Below is a small trained network, with its code and all its weights. Each question gives an input and a target symbol and asks what happens when units are switched off, that is, made to give their printed mean instead of their output.

import numpy as np


def w(rows, s, z=0):
    codes = np.array(rows[::2]) - 128.0
    scale = np.full(codes.shape[1], s)
    scale[-1] = z or s
    return codes * scale


def norm(h):
    return h / np.sqrt((h * h).mean(-1, keepdims=True) + 1e-5)


def f(y):
    return y / 2 * (1 + np.tanh(0.7978845608 * (y + 0.044715 * y**3)))


def softmax(a):
    e = np.exp(a - a.max(-1, keepdims=True))
    return e / e.sum(-1, keepdims=True)


def log_softmax(a):
    a = a - a.max(-1, keepdims=True)
    return a - np.log(np.exp(a).sum(-1, keepdims=True))


def net(x, mask):
    ids = ['γξστφψ'.index(c) for c in x.split()]
    T = len(ids)
    res = E[ids] + P[:T]
    r = norm(res)
    for j in range(3):
        rows = slice(3 * j, 3 * j + 3)
        q, k, v = (r @ M[0][rows].T for M in (Q, K, V))
        z = softmax(np.where(np.tri(T) > 0, q @ k.T / 3**0.5, -1e9)) @ v
        o = O[0][rows]
        res = res + np.where(mask[j], z, o[:, -1]) @ o[:, :-1]
    y = f(norm(res) @ A[0][:, :-1].T + A[0][:, -1])
    res = res + np.where(mask[3:7], y, B[0][:, -1]) @ B[0][:, :-1]
    return log_softmax(norm(res)[-1] @ U[:, :-1].T + U[:, -1])


Q, K, V, O, A, B = {}, {}, {}, {}, {}, {}
E = w([
[156,83,123,58,91],'γ',
[255,163,127,35,76],'ξ',
[133,49,97,144,58],'σ',
[131,194,112,44,163],'τ',
[125,87,87,17,166],'φ',
[138,196,127,88,76],'ψ',
],0.009)
P = w([
[106,137,149,151,134],'0',
[136,44,115,13,112],'1',
[110,139,109,148,149],'2',
[78,128,152,38,34],'3',
[117,147,87,155,140],'4',
[82,99,111,80,2],'5',
[127,164,82,140,144],'6',
],0.02)
Q[0] = w([
[112,112,72,62,117],'head 0',
[83,125,208,88,70],'head 0',
[126,105,196,71,41],'head 0',
[146,150,134,82,82],'head 1',
[152,160,40,142,125],'head 1',
[155,127,83,133,118],'head 1',
[59,116,253,135,71],'head 2',
[89,87,107,66,49],'head 2',
[126,124,173,104,79],'head 2',
],0.015)
K[0] = w([
[99,132,150,115,67],'head 0',
[161,138,22,123,89],'head 0',
[130,157,63,154,60],'head 0',
[106,123,115,87,120],'head 1',
[60,135,248,165,146],'head 1',
[125,91,149,124,114],'head 1',
[169,123,2,90,92],'head 2',
[155,164,67,169,159],'head 2',
[102,129,42,141,150],'head 2',
],0.019)
V[0] = w([
[201,89,116,109,121],'head 0',
[177,45,149,136,91],'head 0',
[192,118,226,40,91],'head 0',
[114,15,62,167,75],'head 1',
[165,68,56,137,183],'head 1',
[108,52,154,99,144],'head 1',
[173,4,97,21,26],'head 2',
[57,11,94,80,170],'head 2',
[50,116,126,231,133],'head 2',
],0.012)
O[0] = w([
[97,159,157,118,117,71],'head 0',
[78,142,183,32,62,118],'head 0',
[92,127,175,177,79,178],'head 0',
[107,198,147,212,174,182],'head 1',
[161,128,126,179,162,38],'head 1',
[85,184,80,134,136,253],'head 1',
[204,80,90,179,112,56],'head 2',
[113,9,101,122,103,219],'head 2',
[25,134,104,182,190,233],'head 2',
],0.015,0.0046)
A[0] = w([
[193,147,118,93,130,253],'neuron 0',
[123,90,45,158,157,69],'neuron 1',
[250,85,65,170,142,159],'neuron 2',
[104,196,132,107,147,34],'neuron 3',
],0.016,0.005)
B[0] = w([
[144,144,84,160,155,194],'neuron 0',
[202,152,151,30,151,255],'neuron 1',
[137,53,252,146,204,198],'neuron 2',
[116,28,202,206,123,184],'neuron 3',
],0.017,0.006)
U = w([
[129,7,60,171,15,102],'γ',
[255,186,141,146,86,175],'ξ',
[131,126,91,240,186,205],'σ',
[164,109,12,48,157,109],'τ',
[243,11,170,173,168,181],'φ',
[77,127,244,54,116,3],'ψ',
],0.0075,0.0041)

Each question gives the input, a string of symbols that net reads in full, and the target symbol t.
The units are the heads (3 rows each of Q, K, V and O) and the neurons (one row each of A and B). Each row of codes is followed by its name. A weight is (code - 128) times the scale printed after its matrix; where a second scale follows, it is the last column's (O, A, B and U).
mask holds one flag per unit, heads first, then neurons. A switched-off unit (its flag False) gives its mean, the last column of its rows in O or B, instead of its output. The means were averaged over made-up inputs and are rounded, as every weight is.
A unit's drop is (log p(t) with every unit on - log p(t) with that unit switched off) / (log p(t) with every unit on - log p(t) with every unit switched off).
The circuit of an input: a set's keep is (log p(t) with only the set's units on - log p(t) with every unit switched off) / (log p(t) with every unit on - log p(t) with every unit switched off). Starting from all 7 units, units are removed one at a time, each time the one whose removal leaves the highest keep (on an exact tie, the one counted first), for as long as the keep stays at least 0.8.
circuit, biggest first: the units of the circuit, biggest drop first
top k neurons: the k neurons with the biggest drops, biggest first
which heads matter: for each layer, one digit per head in row order, 1 if its drop is at least 0.15 and else 0, layers parted by /
drop when u is switched off: that unit's drop, to one decimal
input τ γ φ σ, target γ: circuit, biggest first -> head 2; neuron 1
input γ ψ σ ψ, target τ: which heads matter -> 100
input σ ψ τ τ φ γ φ, target σ: which heads matter -> 010
input σ τ σ φ, target τ: which heads matter -> 100
input φ ξ ξ σ φ τ γ, target φ: which heads matter -> 001
input τ γ σ γ ψ ψ, target σ: which heads matter -> 101
input φ ψ ψ φ, target σ: which heads matter -> 101
input γ ψ τ, target γ: circuit, biggest first -> head 0; head 2
input ψ ξ ψ φ φ ψ ξ, target ψ: which heads matter -> 011
input ψ τ σ, target ψ: circuit, biggest first -> head 2; head 1
input ψ τ ψ γ σ ξ, target τ: circuit, biggest first -> head 0
input φ τ ψ σ, target σ: circuit, biggest first -> head 2; head 0; neuron 1
input γ σ τ γ ψ σ σ, target γ: which heads matter -> 111
input σ σ τ σ ψ τ, target σ: top neuron -> neuron 3
input φ σ σ ψ, target τ: which heads matter -> 101
input γ σ φ φ, target γ: top 2 neurons -> neuron 1; neuron 2
input σ σ φ σ γ ξ, target φ: drop when neuron 2 is switched off -> 0.6
input φ τ σ σ, target τ: drop when neuron 1 is switched off -> 0.1
input ξ φ φ ψ, target γ: drop when head 0 is switched off -> 0.1
input φ τ τ σ ξ φ σ, target φ: top neuron -> neuron 2
